Here is a tiny trained network, its code and every weight. The questions are about switching its units off for an input and a target symbol, where a switched-off unit gives its printed mean instead of its output.

import numpy as np


def w(rows, s, z=0):
    codes = np.array(rows[::2]) - 128.0
    scale = np.full(codes.shape[1], s)
    scale[-1] = z or s
    return codes * scale


def f(y):
    return y / 2 * (1 + np.tanh(0.7978845608 * (y + 0.044715 * y**3)))


def softmax(a):
    e = np.exp(a - a.max(-1, keepdims=True))
    return e / e.sum(-1, keepdims=True)


def log_softmax(a):
    a = a - a.max(-1, keepdims=True)
    return a - np.log(np.exp(a).sum(-1, keepdims=True))


def net(x, mask):
    ids = ['ΓΣΦΨαβεηπω'.index(c) for c in x.split()]
    T = len(ids)
    res = E[ids] + P[:T]
    r = res
    for j in range(2):
        rows = slice(3 * j, 3 * j + 3)
        q, k, v = (r @ M[0][rows].T for M in (Q, K, V))
        z = softmax(np.where(np.tri(T) > 0, q @ k.T / 3**0.5, -1e9)) @ v
        o = O[0][rows]
        res = res + np.where(mask[j], z, o[:, -1]) @ o[:, :-1]
    y = f(res @ A[0][:, :-1].T + A[0][:, -1])
    res = res + np.where(mask[2:10], y, B[0][:, -1]) @ B[0][:, :-1]
    return log_softmax(res[-1] @ U[:, :-1].T + U[:, -1])


Q, K, V, O, A, B = {}, {}, {}, {}, {}, {}
E = w([
[163,207,73,238,112],'Γ',
[60,193,188,204,140],'Σ',
[140,97,169,108,74],'Φ',
[182,185,99,163,48],'Ψ',
[58,245,130,240,189],'α',
[141,104,182,154,187],'β',
[195,104,172,190,201],'ε',
[169,154,145,153,176],'η',
[51,222,130,200,81],'π',
[168,184,112,200,211],'ω',
],0.012)
P = w([
[183,51,172,210,60],'0',
[57,80,103,172,128],'1',
[151,148,59,112,143],'2',
[156,167,159,115,102],'3',
[56,82,105,169,136],'4',
[151,145,51,109,145],'5',
[152,193,170,116,111],'6',
[53,80,98,177,141],'7',
[151,144,44,111,147],'8',
[152,214,180,118,122],'9',
[49,80,97,179,140],'10',
[155,147,31,117,151],'11',
[143,247,194,121,136],'12',
[52,75,96,188,150],'13',
],0.014)
Q[0] = w([
[95,88,140,243,69],'h0',
[115,58,108,165,179],'h0',
[195,153,212,212,152],'h0',
[147,132,210,135,150],'h1',
[109,43,166,254,116],'h1',
[131,169,196,137,172],'h1',
],0.026)
K[0] = w([
[130,126,229,231,75],'h0',
[147,50,155,183,158],'h0',
[212,189,225,163,180],'h0',
[144,155,198,93,143],'h1',
[163,144,235,250,48],'h1',
[134,171,192,128,203],'h1',
],0.024)
V[0] = w([
[85,177,218,105,53],'h0',
[197,169,49,143,57],'h0',
[76,141,57,131,187],'h0',
[113,48,178,113,247],'h1',
[149,113,131,220,118],'h1',
[218,165,119,108,186],'h1',
],0.014)
O[0] = w([
[95,141,26,114,40,156],'h0',
[118,252,162,130,199,163],'h0',
[113,100,181,205,84,62],'h0',
[80,124,181,55,253,90],'h1',
[95,110,120,192,104,250],'h1',
[174,75,199,147,174,151],'h1',
],0.012,0.013)
A[0] = w([
[252,155,126,28,74,120],'n0',
[49,112,112,94,130,251],'n1',
[120,140,242,90,79,130],'n2',
[66,100,76,80,135,1],'n3',
[161,145,78,116,120,32],'n4',
[135,57,214,106,107,32],'n5',
[84,104,73,68,161,154],'n6',
[222,149,171,56,78,192],'n7',
],0.017,0.0084)
B[0] = w([
[43,79,92,139,24,172],'n0',
[232,89,143,79,68,245],'n1',
[67,90,179,118,40,159],'n2',
[51,116,73,253,240,184],'n3',
[154,120,160,71,191,194],'n4',
[117,148,21,64,135,167],'n5',
[53,151,167,57,78,202],'n6',
[145,100,104,82,240,172],'n7',
],0.021,0.012)
U = w([
[65,57,105,217,194,93],'Γ',
[174,132,40,132,225,41],'Σ',
[168,221,166,87,107,184],'Φ',
[46,224,82,120,153,100],'Ψ',
[134,123,183,70,151,120],'α',
[120,106,200,194,198,254],'β',
[153,78,94,175,101,85],'ε',
[19,246,118,200,71,105],'η',
[125,251,116,121,176,219],'π',
[2,117,194,183,97,99],'ω',
],0.0056,0.0068)

Each question gives the input, a string of symbols that net reads in full, and the target symbol t.
The units are the heads (3 rows each of Q, K, V and O) and the neurons (one row each of A and B). Each row of codes is followed by its name. A weight is (code - 128) times the scale printed after its matrix; where a second scale follows, it is the last column's (O, A, B and U).
mask holds one flag per unit, heads first, then neurons. A switched-off unit (its flag False) gives its mean, the last column of its rows in O or B, instead of its output. The means were averaged over made-up inputs and are rounded, as every weight is.
A unit's drop is (log p(t) with every unit on - log p(t) with that unit switched off) / (log p(t) with every unit on - log p(t) with every unit switched off).
The circuit of an input: a set's keep is (log p(t) with only the set's units on - log p(t) with every unit switched off) / (log p(t) with every unit on - log p(t) with every unit switched off). Starting from all 10 units, units are removed one at a time, each time the one whose removal leaves the highest keep (on an exact tie, the one counted first), for as long as the keep stays at least 0.8.
circuit, biggest first: the units of the circuit, biggest drop first
unit that matters most: the unit with the biggest drop
k most important neurons: the k neurons with the biggest drops, biggest first
which heads matter: for each layer, one digit per head in row order, 1 if its drop is at least 0.15 and else 0, layers parted by /
input Γ β ω Γ β Ψ β α Γ ε ε, target η: unit that matters most => h1
input η α α α Ψ β α ε ω π β η β, target α: which heads matter => 11
input ε β α ε β π, target η: circuit, biggest first => (h0, n1)
input β Σ α Σ Ψ α β α ε β β α Φ, target ω: 3 most important neurons => (n0, n6, n3)
input Σ α α β α ω β β ω π, target Φ: circuit, biggest first => (h0, n1, h1, n3)
input Φ α Σ Ψ Φ, target Ψ: circuit, biggest first => (n6, h0)
input α π η π α β, target Ψ: circuit, biggest first => (n5, n1, h1, h0)
input β α ω η Γ α α α β β α Σ, target Φ: 2 most important neurons => (n1, n0)
input ε α β β η π β ω α Ψ π ω α ω, target α: circuit, biggest first => (h1, n1, n6)
input ω η Φ, target Γ: circuit, biggest first => (n0, n7, h1, n1)
input ω η ε η Ψ ε ω Φ, target β: which heads matter => 10
input β α ε η π α Σ ε α Γ β α η β, target ω: circuit, biggest first => (n6, h1)
input β Ψ β π Σ β η Φ Φ α ε, target ω: 2 most important neurons => (n6, n3)
input Σ α η Γ β, target Γ: circuit, biggest first => (n3, h0)
input ε α Ψ α α Ψ Φ α α Γ, target π: circuit, biggest first => (h0, n0)
input β α α ε α Φ α η ε β Γ, target ω: unit that matters most => n6
input α π ω Ψ, target Ψ: circuit, biggest first => (n0, h0, n7)
input α β ε, target β: which heads matter => 11
input β β π η Σ β Σ ε π α β η ε, target Σ: circuit, biggest first => (h1, n5, n7)
input β η β α, target η: 3 most important neurons => (n1, n7, n4)
input ε β Γ ε β Γ ε α, target α: circuit, biggest first => (n1, h1)
input β β Γ α Φ Σ Σ β α α Φ β α α, target ω: which heads matter => 11
input Ψ β ω α Ψ ε π β Ψ ε η, target π: 2 most important neurons => (n4, n1)
input Γ β π π ε Ψ, target Σ: unit that matters most => n7
input α α α β α Σ ω ω Γ Ψ, target Ψ: circuit, biggest first => (n0, n7, h0, n4)
input α Φ α α α, target ε: which heads matter => 01
